Below is a small trained network, with its code and all its weights. Each question gives an input and a target symbol and asks what happens when units are switched off, that is, made to give their printed mean instead of their output.

import numpy as np


def w(rows, s, z=0):
    codes = np.array(rows[::2]) - 128.0
    scale = np.full(codes.shape[1], s)
    scale[-1] = z or s
    return codes * scale


def norm(h):
    return h / np.sqrt((h * h).mean(-1, keepdims=True) + 1e-5)


def f(y):
    return y / 2 * (1 + np.tanh(0.7978845608 * (y + 0.044715 * y**3)))


def softmax(a):
    e = np.exp(a - a.max(-1, keepdims=True))
    return e / e.sum(-1, keepdims=True)


def log_softmax(a):
    a = a - a.max(-1, keepdims=True)
    return a - np.log(np.exp(a).sum(-1, keepdims=True))


def net(x, mask):
    ids = ['ΛΞΣΩαβγεζθπτφψ'.index(c) for c in x.split()]
    T = len(ids)
    res = E[ids] + P[:T]
    u = 0
    for l in range(3):
        q, k, v = (norm(res) @ M[l].T for M in (Q, K, V))
        z = softmax(np.where(np.tri(T) > 0, q @ k.T / 2**0.5, -1e9)) @ v
        res = res + np.where(mask[u], z, O[l][:, -1]) @ O[l][:, :-1]
        u += 1
        y = f(norm(res) @ A[l][:, :-1].T + A[l][:, -1])
        res = res + np.where(mask[u : u + 8], y, B[l][:, -1]) @ B[l][:, :-1]
        u += 8
    return log_softmax(norm(res)[-1] @ U[:, :-1].T + U[:, -1])


Q, K, V, O, A, B = {}, {}, {}, {}, {}, {}
E = w([
[128,156,156,125,97,128],'Λ',
[137,125,146,142,100,95],'Ξ',
[254,91,95,100,144,158],'Σ',
[127,93,135,133,117,98],'Ω',
[137,138,159,145,103,101],'α',
[116,132,168,100,107,144],'β',
[127,131,116,116,81,137],'γ',
[125,130,171,115,120,99],'ε',
[129,107,114,136,88,122],'ζ',
[116,102,138,105,105,132],'θ',
[135,101,123,145,102,99],'π',
[116,99,147,103,132,103],'τ',
[130,138,107,121,81,125],'φ',
[118,80,125,118,122,127],'ψ',
],0.0048)
P = w([
[1,152,125,164,96,122],'0',
[59,131,126,148,89,96],'1',
[98,116,145,125,80,104],'2',
[126,106,150,115,77,115],'3',
[150,99,155,110,83,123],'4',
[171,103,151,109,89,129],'5',
[191,104,148,103,98,133],'6',
[212,111,139,92,110,135],'7',
[230,115,129,86,125,138],'8',
],0.0022)
Q[0] = w([
[12,157,63,231,253,213],'L0H1',
[49,213,53,225,208,142],'L0H1',
],0.005)
K[0] = w([
[19,146,126,163,103,95],'L0H1',
[1,118,141,154,105,122],'L0H1',
],0.0072)
V[0] = w([
[73,45,127,61,252,124],'L0H1',
[76,204,230,25,104,66],'L0H1',
],0.0025)
O[0] = w([
[160,148,150,169,3,121,76],'L0H1',
[154,104,62,235,160,182,252],'L0H1',
],0.0036,0.0032)
A[0] = w([
[80,36,194,104,146,151,142],'L0N1',
[39,101,160,152,82,97,226],'L0N2',
[129,37,160,75,147,159,134],'L0N3',
[158,139,51,146,66,73,132],'L0N4',
[101,153,142,150,174,153,160],'L0N5',
[175,171,97,180,47,133,40],'L0N6',
[104,151,42,115,93,156,250],'L0N7',
[223,59,2,188,167,152,50],'L0N8',
],0.0022,0.0016)
B[0] = w([
[149,210,43,124,158,137,205],'L0N1',
[215,179,91,176,129,124,249],'L0N2',
[131,144,31,170,176,101,194],'L0N3',
[154,68,211,159,152,180,144],'L0N4',
[184,112,102,127,98,83,132],'L0N5',
[118,66,254,33,109,164,98],'L0N6',
[207,170,127,225,112,167,179],'L0N7',
[38,35,211,150,147,163,189],'L0N8',
],0.0019,0.0013)
Q[1] = w([
[254,13,130,194,111,185],'L1H1',
[2,123,79,181,170,121],'L1H1',
],0.0051)
K[1] = w([
[230,28,188,34,189,180],'L1H1',
[110,151,113,254,178,168],'L1H1',
],0.004)
V[1] = w([
[25,6,46,200,87,251],'L1H1',
[220,218,117,72,27,240],'L1H1',
],0.0014)
O[1] = w([
[255,190,148,98,154,64,250],'L1H1',
[100,63,157,164,205,91,82],'L1H1',
],0.0027,0.0019)
A[1] = w([
[113,54,105,183,137,135,164],'L1N1',
[2,175,194,17,24,217,70],'L1N2',
[143,130,124,111,167,72,254],'L1N3',
[112,81,150,57,132,123,81],'L1N4',
[150,143,91,110,95,169,226],'L1N5',
[108,207,172,123,108,84,150],'L1N6',
[112,82,153,106,34,139,224],'L1N7',
[101,79,85,170,192,160,108],'L1N8',
],0.0034,0.00086)
B[1] = w([
[132,146,118,153,180,174,244],'L1N1',
[186,115,116,117,253,120,3],'L1N2',
[101,176,124,81,134,149,253],'L1N3',
[77,139,149,146,118,85,51],'L1N4',
[53,133,167,144,107,126,225],'L1N5',
[196,109,181,87,171,155,106],'L1N6',
[78,169,173,159,169,169,175],'L1N7',
[158,83,93,157,206,157,111],'L1N8',
],0.0032,0.00079)
Q[2] = w([
[92,89,80,149,168,154],'L2H1',
[254,41,165,152,117,145],'L2H1',
],0.0064)
K[2] = w([
[163,233,150,201,210,157],'L2H1',
[142,29,199,2,176,195],'L2H1',
],0.0038)
V[2] = w([
[103,125,76,39,106,243],'L2H1',
[173,86,149,107,213,5],'L2H1',
],0.0025)
O[2] = w([
[213,110,178,247,123,9,2],'L2H1',
[78,194,62,210,2,251,53],'L2H1',
],0.0021,0.0019)
A[2] = w([
[146,146,92,117,158,76,224],'L2N1',
[181,117,119,161,137,113,179],'L2N2',
[100,109,47,163,172,222,233],'L2N3',
[139,89,61,116,222,115,117],'L2N4',
[138,116,174,190,101,114,35],'L2N5',
[120,76,146,254,99,215,60],'L2N6',
[115,141,179,119,42,147,111],'L2N7',
[147,163,150,92,135,148,245],'L2N8',
],0.005,0.0011)
B[2] = w([
[117,101,135,74,114,193,162],'L2N1',
[113,85,153,129,160,106,215],'L2N2',
[112,65,145,160,120,45,251],'L2N3',
[112,254,148,157,173,165,160],'L2N4',
[220,91,159,79,126,125,127],'L2N5',
[72,152,140,79,87,228,241],'L2N6',
[134,204,142,198,168,140,152],'L2N7',
[88,105,81,138,90,97,190],'L2N8',
],0.0039,0.0026)
U = w([
[237,30,157,83,135,61,213],'Λ',
[116,180,24,146,53,96,115],'Ξ',
[184,169,181,191,92,69,127],'Σ',
[93,179,79,59,194,171,154],'Ω',
[156,205,77,245,76,124,193],'α',
[30,44,165,131,46,193,181],'β',
[87,75,41,175,110,26,105],'γ',
[140,171,118,68,193,161,110],'ε',
[209,210,201,160,75,254,51],'ζ',
[73,106,118,173,127,36,83],'θ',
[152,93,223,115,245,207,3],'π',
[71,146,154,238,254,114,203],'τ',
[98,164,184,82,122,78,46],'φ',
[120,142,18,13,65,119,78],'ψ',
],0.0074,0.0025)

Each question gives the input, a string of symbols that net reads in full, and the target symbol t.
The units are the heads (2 rows each of Q, K, V and O) and the neurons (one row each of A and B). Each row of codes is followed by its name. A weight is (code - 128) times the scale printed after its matrix; where a second scale follows, it is the last column's (O, A, B and U).
mask holds one flag per unit, layer by layer, with each layer's heads first. A switched-off unit (its flag False) gives its mean, the last column of its rows in O or B, instead of its output. The means were averaged over made-up inputs and are rounded, as every weight is.
A unit's drop is (log p(t) with every unit on - log p(t) with that unit switched off) / (log p(t) with every unit on - log p(t) with every unit switched off).
The circuit of an input: a set's keep is (log p(t) with only the set's units on - log p(t) with every unit switched off) / (log p(t) with every unit on - log p(t) with every unit switched off). Starting from the 12 units with the biggest drops (on a tie, the unit counted first), units are removed one at a time, each time the one whose removal leaves the highest keep (on an exact tie, the one counted first), for as long as the keep stays at least 0.8.
circuit, biggest first: the units of the circuit, biggest drop first
most important unit: the unit with the biggest drop
top k neurons: the k neurons with the biggest drops, biggest first
top k neurons in layer l: the k neurons of layer l with the biggest drops, biggest first
input ε ε Ξ Ω φ ζ Ω ε θ, target β: most important unit -> L1H1
input τ φ τ ε, target ζ: circuit, biggest first -> [L0H1 L2N3]
input ε θ θ Λ ε Λ τ Ω, target ζ: circuit, biggest first -> [L2H1 L0H1 L2N3]
input ε Ξ β Ω, target π: top 2 neurons -> [L2N4 L2N8]
input ε ε τ ε Λ Λ, target τ: circuit, biggest first -> [L0H1 L2N3]
input ζ θ ε ε Ξ ε Ω π, target α: top 3 neurons -> [L2N7 L2N6 L2N3]
input β ε ε θ ζ φ ε ε π, target β: top 2 neurons -> [L2N6 L2N3]
input ε Ω ζ θ α ζ ε Λ π, target τ: top 2 neurons -> [L2N4 L2N3]
input θ Λ ε θ Λ ε τ π, target ζ: top 2 neurons -> [L2N7 L2N3]
input ε θ ζ ε φ θ β, target Λ: circuit, biggest first -> [L2H1 L2N6]
input β ζ θ ε ε θ Λ, target Λ: top 2 neurons in layer 2 -> [L2N6 L2N4]
input α ε ε ε ε ε Λ τ, target τ: top 2 neurons -> [L0N3 L2N4]
input π τ ζ Ω, target ψ: top 3 neurons in layer 2 -> [L2N3 L2N1 L2N6]
input ε θ ε τ ε Λ, target β: top neuron -> [L2N6]
input τ Λ ε β β ε θ Λ θ, target τ: top 3 neurons -> [L2N4 L0N3 L2N6]
input ε Λ θ Λ ε Λ Ω ε, target α: top 2 neurons -> [L2N7 L0N8]
input Ω ε π, target β: top 2 neurons -> [L2N6 L0N4]
input β Ω ε τ β θ θ, target Λ: top 2 neurons -> [L2N6 L2N3]
input ε ε Ξ θ ε, target Λ: top 4 neurons in layer 2 -> [L2N6 L2N3 L2N4 L2N2]
input ε τ ε ε Ω ζ Λ, target ψ: top 3 neurons in layer 2 -> [L2N3 L2N8 L2N6]
input Ω Ω θ ε ε, target β: top neuron in layer 0 -> [L0N2]
